Here is a tiny trained network, its code and every weight. The questions are about switching its units off for an input and a class, where a switched-off unit gives its printed mean instead of its output.

import numpy as np


def w(rows, s, z=0):
    codes = np.array(rows[::2]) - 128.0
    scale = np.full(codes.shape[1], s)
    scale[-1] = z or s
    return codes * scale


def f(y):
    return np.maximum(y, 0)


def log_softmax(a):
    a = a - a.max(-1, keepdims=True)
    return a - np.log(np.exp(a).sum(-1, keepdims=True))


def net(x, mask):
    res = np.array(x, float).reshape(1, 6) / 4 @ E
    y = f(res @ A[0][:, :-1].T + A[0][:, -1])
    res = res + np.where(mask, y, B[0][:, -1]) @ B[0][:, :-1]
    return log_softmax(res[-1] @ U[:, :-1].T + U[:, -1])


A, B = {}, {}
E = w([
[128,130,127],'x0',
[235,116,103],'x1',
[128,129,125],'x2',
[145,2,253],'x3',
[127,130,130],'x4',
[165,254,239],'x5',
],0.0092)
A[0] = w([
[147,179,197,86],'N0',
[142,184,196,67],'N1',
[188,129,113,186],'N2',
[137,191,146,101],'N3',
[141,143,161,246],'N4',
[62,155,152,134],'N5',
[183,101,103,102],'N6',
[145,37,247,90],'N7',
[136,141,169,102],'N8',
[25,125,144,105],'N9',
],0.013,0.012)
B[0] = w([
[148,63,97,187],'N0',
[183,64,46,181],'N1',
[131,158,227,196],'N2',
[114,95,50,172],'N3',
[58,96,174,247],'N4',
[173,165,188,178],'N5',
[171,109,133,156],'N6',
[118,217,52,247],'N7',
[116,112,103,154],'N8',
[254,107,166,182],'N9',
],0.011,0.012)
U = w([
[135,229,69,32],'0',
[140,6,77,23],'1',
[101,114,174,255],'2',
[101,110,178,236],'3',
[101,107,175,217],'4',
[224,138,207,10],'5',
],0.016,0.0096)

Each question gives the input, the list of numbers given to net, and the class t.
The units are the neurons (one row each of A and B). Each row of codes is followed by its name. A weight is (code - 128) times the scale printed after its matrix; where a second scale follows, it is the last column's (A, B and U).
mask holds one flag per neuron, in row order. A switched-off neuron (its flag False) gives its mean, the last column of its row in B, instead of its output. The means were averaged over made-up inputs and are rounded, as every weight is.
A unit's drop is (log p(t) with every unit on - log p(t) with that unit switched off) / (log p(t) with every unit on - log p(t) with every unit switched off).
The circuit of an input: a set's keep is (log p(t) with only the set's units on - log p(t) with every unit switched off) / (log p(t) with every unit on - log p(t) with every unit switched off). Starting from all 10 units, units are removed one at a time, each time the one whose removal leaves the highest keep (on an exact tie, the one counted first), for as long as the keep stays at least 0.8.
circuit, biggest first: the units of the circuit, biggest drop first
k most important neurons: the k neurons with the biggest drops, biggest first
drop of u: that unit's drop, to one decimal
input [-8,0,-3,-3,6,-5], class 2: 4 most important neurons -> N7; N1; N0; N3
input [-3,0,6,4,0,-5], class 4: 2 most important neurons -> N1; N0
input [5,5,5,8,3,5], class 0: circuit, biggest first -> N7
input [-5,4,7,-6,-7,6], class 3: 2 most important neurons -> N7; N2
input [4,-1,3,-3,5,-4], class 3: circuit, biggest first -> N7; N1
input [4,-6,-1,-1,5,0], class 5: circuit, biggest first -> N9; N5
input [-4,6,5,0,1,-3], class 5: 2 most important neurons -> N2; N6
input [-6,-8,-7,-2,-3,-3], class 5: circuit, biggest first -> N9; N5
input [8,1,1,-3,-8,-2], class 2: circuit, biggest first -> N7; N1
input [5,7,-6,-1,-8,3], class 3: circuit, biggest first -> N9; N4
input [3,-6,-3,-5,-4,4], class 5: circuit, biggest first -> N7; N5
input [-1,-5,1,2,-3,6], class 1: 3 most important neurons -> N1; N0; N2
input [-3,2,-3,-3,5,-4], class 3: circuit, biggest first -> N7; N1; N0
input [4,7,3,-4,-5,-2], class 5: 2 most important neurons -> N7; N2
input [-4,-7,5,-6,-7,-2], class 3: circuit, biggest first -> N7
input [4,1,-4,2,8,-5], class 3: 2 most important neurons -> N1; N0
input [1,-7,3,5,-2,1], class 5: 3 most important neurons -> N9; N5; N3
input [0,5,7,-6,2,2], class 4: 2 most important neurons -> N7; N2
input [8,-5,-4,-6,-6,5], class 2: 3 most important neurons -> N7; N4; N5
input [3,-1,5,0,-1,6], class 1: most important neuron -> N1
input [1,3,7,-3,1,1], class 4: drop of N7 -> 0.9
